Below is a small trained network, with its code and all its weights. Each question gives an input and a class and asks what happens when units are switched off, that is, made to give their printed mean instead of their output.

import numpy as np


def w(rows, s, z=0):
    codes = np.array(rows[::2]) - 128.0
    scale = np.full(codes.shape[1], s)
    scale[-1] = z or s
    return codes * scale


def norm(h):
    return h / np.sqrt((h * h).mean(-1, keepdims=True) + 1e-5)


def f(y):
    return y / 2 * (1 + np.tanh(0.7978845608 * (y + 0.044715 * y**3)))


def log_softmax(a):
    a = a - a.max(-1, keepdims=True)
    return a - np.log(np.exp(a).sum(-1, keepdims=True))


def net(x, mask):
    res = np.array(x, float).reshape(1, 8) / 4 @ E
    u = 0
    for l in range(3):
        y = f(norm(res) @ A[l][:, :-1].T + A[l][:, -1])
        res = res + np.where(mask[u : u + 4], y, B[l][:, -1]) @ B[l][:, :-1]
        u += 4
    return log_softmax(norm(res)[-1] @ U[:, :-1].T + U[:, -1])


A, B = {}, {}
E = w([
[66,161,140,140,186,166,60,78,50],'x0',
[85,154,179,221,64,9,137,77,124],'x1',
[134,129,127,128,124,127,128,124,124],'x2',
[126,130,127,130,132,127,133,139,126],'x3',
[45,186,82,161,44,169,59,218,183],'x4',
[115,134,137,106,131,121,123,115,145],'x5',
[1,61,102,69,84,104,182,178,42],'x6',
[118,128,128,109,131,117,122,114,148],'x7',
],0.0007)
A[0] = w([
[208,72,127,92,55,84,218,189,207,132],'0.n0',
[73,197,100,128,217,136,42,73,17,65],'0.n1',
[133,59,130,127,174,112,204,86,95,2],'0.n2',
[149,33,191,145,200,80,237,5,66,43],'0.n3',
],0.0025,0.0028)
B[0] = w([
[51,62,182,182,152,173,132,92,132,255],'0.n0',
[88,5,213,169,103,177,203,100,188,180],'0.n1',
[158,87,141,35,81,135,131,205,109,37],'0.n2',
[140,131,134,125,87,120,76,191,138,210],'0.n3',
],0.0031,0.00094)
A[1] = w([
[80,150,130,175,60,77,75,178,129,250],'1.n0',
[159,89,67,41,190,233,143,167,157,56],'1.n1',
[253,46,185,61,199,47,202,93,54,84],'1.n2',
[39,90,97,43,48,90,227,177,23,62],'1.n3',
],0.0026,0.0018)
B[1] = w([
[162,117,131,13,111,152,154,153,58,251],'1.n0',
[135,171,205,146,22,4,183,94,62,151],'1.n1',
[38,177,60,110,87,173,78,174,153,148],'1.n2',
[208,185,95,205,208,134,99,62,212,195],'1.n3',
],0.0028,0.0021)
A[2] = w([
[186,146,176,99,109,26,203,68,42,58],'2.n0',
[154,175,42,213,254,111,149,66,147,111],'2.n1',
[174,127,155,87,147,79,182,61,64,9],'2.n2',
[92,30,177,189,99,155,200,134,190,33],'2.n3',
],0.003,0.0015)
B[2] = w([
[187,220,181,129,57,48,242,111,81,187],'2.n0',
[199,210,66,182,226,101,100,82,253,251],'2.n1',
[148,133,221,176,52,98,132,142,126,125],'2.n2',
[49,83,232,192,188,181,94,29,66,189],'2.n3',
],0.0028,0.0015)
U = w([
[234,228,25,220,245,122,50,35,233,231],'0',
[5,8,242,233,184,254,80,12,46,110],'1',
[104,115,16,11,44,206,19,246,56,133],'2',
[218,245,227,171,10,6,243,71,7,2],'3',
],0.0038,0.0023)

Each question gives the input, the list of numbers given to net, and the class t.
The units are the neurons (one row each of A and B). Each row of codes is followed by its name. A weight is (code - 128) times the scale printed after its matrix; where a second scale follows, it is the last column's (A, B and U).
mask holds one flag per neuron, layer by layer. A switched-off neuron (its flag False) gives its mean, the last column of its row in B, instead of its output. The means were averaged over made-up inputs and are rounded, as every weight is.
A unit's drop is (log p(t) with every unit on - log p(t) with that unit switched off) / (log p(t) with every unit on - log p(t) with every unit switched off).
The circuit of an input: a set's keep is (log p(t) with only the set's units on - log p(t) with every unit switched off) / (log p(t) with every unit on - log p(t) with every unit switched off). Starting from all 12 units, units are removed one at a time, each time the one whose removal leaves the highest keep (on an exact tie, the one counted first), for as long as the keep stays at least 0.8.
circuit, biggest first: the units of the circuit, biggest drop first
unit that matters most: the unit with the biggest drop
top k neurons: the k neurons with the biggest drops, biggest first
k most important neurons of layer l: the k neurons of layer l with the biggest drops, biggest first
input [5,-2,2,4,-7,-1,6,5], class 2: top neuron => 1.n2
input [-5,-3,6,-7,5,-2,-1,0], class 1: 2 most important neurons of layer 0 => 0.n0, 0.n3
input [1,-6,-6,2,5,-4,-5,-3], class 3: top 4 neurons => 1.n1, 1.n3, 1.n2, 0.n0
input [6,-7,-8,5,3,2,6,-1], class 3: top 4 neurons => 1.n1, 0.n0, 1.n2, 2.n0
input [-8,-6,6,4,-4,-4,8,-1], class 0: top 4 neurons => 1.n3, 0.n1, 2.n1, 1.n0
input [5,-5,5,-8,1,1,-4,-6], class 1: 3 most important neurons of layer 1 => 1.n3, 1.n0, 1.n1
input [6,-1,-5,-5,-5,-5,-3,-5], class 1: top 3 neurons => 0.n1, 1.n0, 2.n3
input [-6,5,-5,1,-3,0,-3,-3], class 1: top 2 neurons => 0.n0, 1.n1
input [3,-7,0,-5,3,7,-5,5], class 3: top 3 neurons => 1.n1, 1.n3, 0.n0
input [-2,3,7,-4,3,0,5,8], class 0: top 3 neurons => 1.n3, 1.n1, 0.n3
input [3,-4,-6,7,-4,-4,3,8], class 2: top 3 neurons => 1.n2, 0.n0, 2.n1
input [7,-8,-5,3,2,2,-7,6], class 3: circuit, biggest first => 1.n1, 1.n3
input [0,-4,-4,-7,-6,-1,6,-4], class 0: top 2 neurons => 1.n3, 1.n0
input [4,-8,-5,4,7,6,2,1], class 3: 2 most important neurons of layer 1 => 1.n1, 1.n2
input [6,4,2,-8,-7,6,2,-5], class 2: unit that matters most => 0.n0
input [-5,-8,-8,5,-6,4,-5,3], class 3: top 3 neurons => 1.n1, 0.n1, 1.n3
input [-5,-6,7,6,-6,1,0,1], class 2: top 2 neurons => 1.n2, 0.n1
input [6,3,1,3,-3,5,7,0], class 0: circuit, biggest first => 1.n3, 2.n1
input [8,2,-8,-4,-6,6,-6,7], class 1: 3 most important neurons of layer 0 => 0.n1, 0.n3, 0.n2
input [-2,1,2,-7,6,4,-4,-8], class 2: 2 most important neurons of layer 1 => 1.n3, 1.n0
input [2,3,0,-7,-1,-1,-1,-2], class 3: circuit, biggest first => 2.n0
input [0,-5,-2,8,8,-4,-5,1], class 2: circuit, biggest first => 1.n3, 2.n1
input [2,-6,-3,5,7,-8,7,3], class 0: 2 most important neurons of layer 0 => 0.n3, 0.n0
